Q:
[[115 152 120 105 125 116 127]
 [111 154 127 133 120 117  98]]
A: 154

Q:
[[116 121 130 120 139 110 156]
 [133 132 114 123 119 125 130]]
A: 132

Q:
[[145 142 133 119 132]
 [151 150 121 129 117]]
A: 150

Q:
[[139 102 130 122 126]
 [126 138 122 129 126]]
A: 138

Q:
[[126 129 152 131 127]
 [131 125 141 131 137]]
A: 125

Q:
[[114 150 109 135 137]
 [120 117 134 130 135]]
A: 117
---
[[127 126 129 127 130 133 125 133 130 134 124 131]
 [133 121 129 121 127 134 131 128 126 133 125 132]
 [135 133 132 132 127 119 130 111 127  99 140 123]
 [126 125 128 125 126 130 126 134 129 134 127 130]
 [128 130 126 137 134 135 134 129 124 136 115 119]] --> 135

[[140 119 128 119 134 120 123 112 126 115 113 128]
 [123 129 143 133 126 129 131 115 128 138 136 142]
 [145 134 127 120 146 128 133 134 122 115 138 130]
 [118 134 139 133 146 127 111 140 116 139 133 112]
 [120 131 132 124 132 124 120 129 135 139 138 132]
 [103 133 143 123 142 130 104 129 117 115 114 116]
 [147 131 115 126 132 113 117 129 140 118 136 123]
 [104 123 123 126 142 137 127 140 129 118 127 142]
 [135 124 143 129 120 137 113 130 143 124 134 113]
 [147 134 132 128 133 119 126 116 128 115 129 125]
 [141 123 109 126 121 132 133 124 143 124 122 141]] --> 145

[[102 116 135 132 120 117 147 129 110 120 141 148 130]
 [126  99 114 134 136 124 121 156 128 110 115 139 147]
 [121 153 128 110 118 134 143 129 129 119 125 122 120]
 [136 114 118 147 127 115 117 141 143 132 132 121 121]
 [114 117 140 145 130 127 124 125 117 120 122 124 127]
 [117 141 147 132 133 119 125 120 123 124 126 121 124]
 [126 114 118 137 146 133 127 117 121 118 121 119 125]
 [146 129 118 118 138 143 133 128 116 129 119 121 122]
 [136 147 130 129 118 125 113 119 120 123 125 125 135]
 [113 135 134 122 115 149 126 115 119 142 143 134 134]
 [135 140 119 124 153 128 117 123 135 139 132 131 118]
 [123 112 155 126 113 123 142 144 129 129 118 123 121]] --> 121

[[127 130 125 128 131 129 122 120 138 128 117 139 120 128]
 [129 130 127 129 126 129 130 125 131 130 122 130 122 123]
 [130 131 125 130 127 129 130 125 132 131 122 130 121 123]
 [131 134 124 133 127 131 128 125 135 134 120 132 118 122]
 [129 115 124 127 135 128 141 128 125 140 129 134 131 120]
 [129 132 123 121 128 126 126 122 129 134 129 131 125 127]
 [118 120 131 134 129 126 127 108 136 137 129 136 144 134]
 [136 126 121 130 130 130 131 132 115 132 124 137 121 128]
 [134 135 117 129 131 117 130 134 125 122 127 130 128 132]
 [122 124 128 129 128 125 126 114 133 136 129 134 136 131]
 [128 102 134 127 138 146 130 113 150 146 148 129 118 123]] --> 130

[[155 113 138 137 114 135 146 140 130 129 130 134 136 134]
 [155 115 134 135 119 139 142 140 128 133 125 139 137 129]
 [119 126 132 131 127 127 125 140 138 130 143 129 119 132]
 [122 122 133 132 131 126 125 136 140 131 152 131 116 131]
 [123 123 132 131 131 127 127 135 141 130 148 132 123 134]
 [126 129 128 126 124 125 131 130 126 124 126 124 128 126]
 [123 132 123 136 126 107 112 119 128 133 133 123 133 123]
 [127 135 133 126 121 116 126 132 123 129 132 126 127 127]] --> 119

[[136 141 126 133 117 112 126]
 [116 113 137 114 136 150 126]
 [128 138 126 119 121 125 126]
 [122 118 134 121 128 134 126]
 [113 104 136 123 138 149 126]
 [117 132 104 120  99 101 125]
 [120 117 124 128 119 121 125]] --> 128

[[119 120 130 139 115 124 128 109 119 118 122]
 [121 122 134 139 117 124 128 113 123 116 126]
 [128 125 125 138 121 129 133 108 106 120 121]
 [128 124 128 140 122 128 131 107 109 120 121]
 [119 121 134 142 114 124 126 113 125 115 126]
 [119 125 125 134 123 128 135 109 105 122 119]
 [128 118 137 142 116 124 122 117 137 116 130]
 [122 120 128 139 112 125 128 121 139 115 130]
 [124 121 138 138 115 126 121 122 141 128 133]
 [122 119 128 142 114 125 124 114 130 115 126]
 [116 122 130 140 118 128 128 109 111 117 121]] --> 128
---
[149 134 138 135 123 128 135] => 135

[[121 130 146 124 131 121]
 [129 132 148 147 119 144]
 [114 154 137 123 130 158]] => 124

[152 156 145 115] => 115

[124 102 123 133 147] => 133

[148 133 153 136 113 122 150] => 136

[[108 121 138 140]
 [143 152 147 120]] => 140

[155 114 123 128] => 128

[146 131 114 152 136] => 152
---
134,152,125,131,128,148
135,144,140,146,136,113
⇒ 136

142,107,133,125,132,112
136,120,117,140,135,129
116,110,144,125,139,120
⇒ 139

111,102,136,118,137,150 ⇒ 137

119,144,127,139,151 ⇒ 139

116,144,127,136,138,101,128
124,144,121,141,140,104,123
121,143,134,138,142,105,129
⇒ 105

131,149,109,138,113 ⇒ 138

104,133,127,147,130
143,135,128,135,135
136,129,133,131,128
⇒ 131

134,130,125,106
139,147,134,118
129,131,126,129
⇒ 126

139,133,156,144,139,115,146 ⇒ 115

125,145,158,127 ⇒ 158
---
[[144 143 112 118 110 136 133]
 [109 111 152  99 145 107 104]] Out: 136

[[147 107 113 143 148 119 123]
 [153 101 130 139 140 126 124]] Out: 119

[[102 120 132 108 121 133 141]
 [124 144 144 143 104 135 135]] Out: 133

[[145 128 132 119 101 118]
 [141 135 143 130 117 140]] Out: 101

[[150 143 124 150 102]
 [113 154 108 134 150]] Out: 150

[[130 135 152 136]
 [132 127 150 145]] Out: 152

[[126 154 140 137]
 [137 126 136 139]] Out: 140

[[113 132 128 125 129 138 151]
 [129 126 139 136 100 140 131]] Out: 138

[[149 122 145 143 105 143]
 [114 134 113 114 122 116]] Out: 105
---
149	125	131	122	138 ans = 149
119	154	154	112	149 ans = 119
103	122	130	143	99 ans = 103
102	123	143	129	146 ans = 102
114	110	103	122	104 ans = 114
149	127	130	128	146 ans = 149
---
array([[129, 100, 117, 121, 138, 141, 124],
       [127, 144, 126, 129, 140, 135, 117]]) >> 100

array([124, 102, 133,  99]) >> 102

array([[135, 121, 133, 122, 124],
       [158, 128, 143, 114, 122]]) >> 121

array([[123, 110, 157, 119],
       [105, 129, 138, 106]]) >> 110

array([150, 131, 104, 147, 125]) >> 131

array([[144, 135, 119, 121, 134, 119, 136],
       [128, 129, 133, 122, 106, 123, 128]]) >> 135

array([156, 136, 148, 102, 133]) >> 136

array([130, 136, 131, 155]) >> 136
---
Q:
[[130, 125, 137, 120, 134, 146, 141],
 [131, 123, 100, 135, 138, 130, 138],
 [129, 132, 141, 136, 141, 117, 123]]
A: 129

Q:
[[121, 130, 118, 139, 127, 128, 128],
 [140, 130, 117, 131, 132, 132, 106],
 [125, 135, 134, 125, 133, 128, 155]]
A: 125

Q:
[[127, 132, 101, 111, 145],
 [110, 113, 137, 129, 131],
 [119, 117, 125, 111, 139]]
A: 119

Q:
[[156, 128, 130, 137, 136, 132],
 [132, 132, 125, 131, 129, 131],
 [118, 119, 131, 128, 125, 122]]
A: 118

Q:
[[110, 139, 155, 116, 132, 140],
 [125, 118, 133, 129, 126, 132],
 [120, 123, 137, 124, 125, 131]]
A: 120

Q:
[[121, 142, 141, 131],
 [113, 142, 135, 118],
 [117, 108, 148, 151]]
A: 117
---
111,133,136,137
148,141,99,135
127,147,100,112
==> 99

139,138,109,131,130,118
107,144,121,140,142,127
107,110,137,141,142,149
==> 142

128,108,118,130
127,134,119,127
125,157,131,121
==> 119

121,130,129,114,118
121,123,133,114,126
121,120,133,114,100
==> 114

125,129,130,127,128
131,128,126,128,128
122,136,144,118,153
==> 128

131,140,139,147,124,121,110
126,116,120,108,133,137,145
128,115,127,111,133,151,131
==> 137

123,136,139,126,139
143,125,130,121,124
131,121,106,128,125
==> 121
